Below is a small trained network, with its code and all its weights. Each question gives an input and a target symbol and asks what happens when units are switched off, that is, made to give their printed mean instead of their output.

import numpy as np


def w(rows, s, z=0):
    codes = np.array(rows[::2]) - 128.0
    scale = np.full(codes.shape[1], s)
    scale[-1] = z or s
    return codes * scale


def norm(h):
    return h / np.sqrt((h * h).mean(-1, keepdims=True) + 1e-5)


def f(y):
    return np.maximum(y, 0)


def softmax(a):
    e = np.exp(a - a.max(-1, keepdims=True))
    return e / e.sum(-1, keepdims=True)


def log_softmax(a):
    a = a - a.max(-1, keepdims=True)
    return a - np.log(np.exp(a).sum(-1, keepdims=True))


def net(x, mask):
    ids = ['ΓΦαβδζμψ'.index(c) for c in x.split()]
    T = len(ids)
    res = E[ids] + P[:T]
    q, k, v = (norm(res) @ M[0].T for M in (Q, K, V))
    z = softmax(np.where(np.tri(T) > 0, q @ k.T / 2**0.5, -1e9)) @ v
    res = res + np.where(mask[0], z, O[0][:, -1]) @ O[0][:, :-1]
    y = f(norm(res) @ A[0][:, :-1].T + A[0][:, -1])
    res = res + np.where(mask[1:9], y, B[0][:, -1]) @ B[0][:, :-1]
    return log_softmax(norm(res)[-1] @ U[:, :-1].T + U[:, -1])


Q, K, V, O, A, B = {}, {}, {}, {}, {}, {}
E = w([
[152,195,112,44,164,146],'Γ',
[116,233,196,126,216,40],'Φ',
[2,68,119,92,215,134],'α',
[67,97,59,253,123,108],'β',
[142,202,87,142,139,99],'δ',
[169,97,188,57,109,31],'ζ',
[226,141,127,201,68,27],'μ',
[97,1,140,154,189,25],'ψ',
],0.016)
P = w([
[143,165,254,206,96,180],'0',
[109,172,130,84,133,56],'1',
[82,154,131,103,132,58],'2',
[80,164,128,102,139,81],'3',
[78,146,127,117,134,72],'4',
[58,140,114,104,150,79],'5',
[56,142,127,131,135,87],'6',
],0.0095)
Q[0] = w([
[97,142,73,85,176,10],'H0',
[145,114,122,92,138,145],'H0',
],0.11)
K[0] = w([
[122,95,233,204,127,254],'H0',
[120,144,98,149,126,153],'H0',
],0.082)
V[0] = w([
[227,144,119,3,141,64],'H0',
[46,116,125,58,211,159],'H0',
],0.022)
O[0] = w([
[212,118,4,45,198,11,12],'H0',
[171,70,185,143,241,213,2],'H0',
],0.011,0.005)
A[0] = w([
[222,122,123,253,108,101,136],'N0',
[110,151,186,60,213,190,171],'N1',
[148,200,164,138,115,86,122],'N2',
[118,148,189,158,83,159,77],'N3',
[176,122,60,138,184,139,67],'N4',
[63,193,123,178,188,94,150],'N5',
[73,162,80,121,88,160,3],'N6',
[163,227,111,67,159,201,7],'N7',
],0.024,0.0052)
B[0] = w([
[109,181,196,108,96,104,155],'N0',
[53,166,145,45,106,98,205],'N1',
[179,88,191,97,158,162,237],'N2',
[146,109,1,147,142,79,201],'N3',
[100,164,72,131,87,203,171],'N4',
[149,138,169,214,186,123,254],'N5',
[147,93,148,84,129,231,163],'N6',
[185,185,102,171,216,156,167],'N7',
],0.027,0.017)
U = w([
[154,197,70,77,169,193,80],'Γ',
[153,141,202,136,232,59,113],'Φ',
[24,107,140,99,158,103,204],'α',
[104,147,108,208,100,130,215],'β',
[253,85,98,195,133,174,1],'δ',
[189,48,86,52,169,22,104],'ζ',
[159,193,161,133,49,75,78],'μ',
[94,49,69,171,162,37,182],'ψ',
],0.0077,0.0035)

Each question gives the input, a string of symbols that net reads in full, and the target symbol t.
The units are the heads (2 rows each of Q, K, V and O) and the neurons (one row each of A and B). Each row of codes is followed by its name. A weight is (code - 128) times the scale printed after its matrix; where a second scale follows, it is the last column's (O, A, B and U).
mask holds one flag per unit, heads first, then neurons. A switched-off unit (its flag False) gives its mean, the last column of its rows in O or B, instead of its output. The means were averaged over made-up inputs and are rounded, as every weight is.
A unit's drop is (log p(t) with every unit on - log p(t) with that unit switched off) / (log p(t) with every unit on - log p(t) with every unit switched off).
The circuit of an input: a set's keep is (log p(t) with only the set's units on - log p(t) with every unit switched off) / (log p(t) with every unit on - log p(t) with every unit switched off). Starting from all 9 units, units are removed one at a time, each time the one whose removal leaves the highest keep (on an exact tie, the one counted first), for as long as the keep stays at least 0.8.
circuit, biggest first: the units of the circuit, biggest drop first
most important unit: the unit with the biggest drop
top k neurons: the k neurons with the biggest drops, biggest first
drop of u: that unit's drop, to one decimal
input ζ Φ δ μ, target ζ: circuit, biggest first => (H0)
input ψ ψ β ζ ψ Γ ζ, target ψ: circuit, biggest first => (N3 H0)
input Γ Φ μ, target μ: top 2 neurons => (N0 N3)
input α δ Γ Φ Φ ψ, target α: top 2 neurons => (N1 N5)
input δ α μ Γ Φ Φ δ, target δ: top 4 neurons => (N1 N6 N3 N4)
input Γ ψ Φ β, target Γ: top 2 neurons => (N4 N3)
input Φ Φ Φ Φ Γ Φ μ, target μ: top 2 neurons => (N0 N5)
input Γ μ ψ Γ Φ ζ, target Γ: top 4 neurons => (N4 N3 N5 N1)
input μ ζ β, target μ: top 2 neurons => (N3 N4)
input δ Φ Γ, target δ: top 2 neurons => (N1 N3)
input δ Φ Γ δ μ Γ ζ, target δ: top 2 neurons => (N1 N6)
input Γ Γ μ ζ, target Γ: drop of H0 => 1.6
input Γ Γ α, target Γ: drop of N6 => -0.2
input β ψ Γ α μ, target β: drop of H0 => 1.3
input β Γ Φ μ Φ β ζ, target β: most important unit => H0
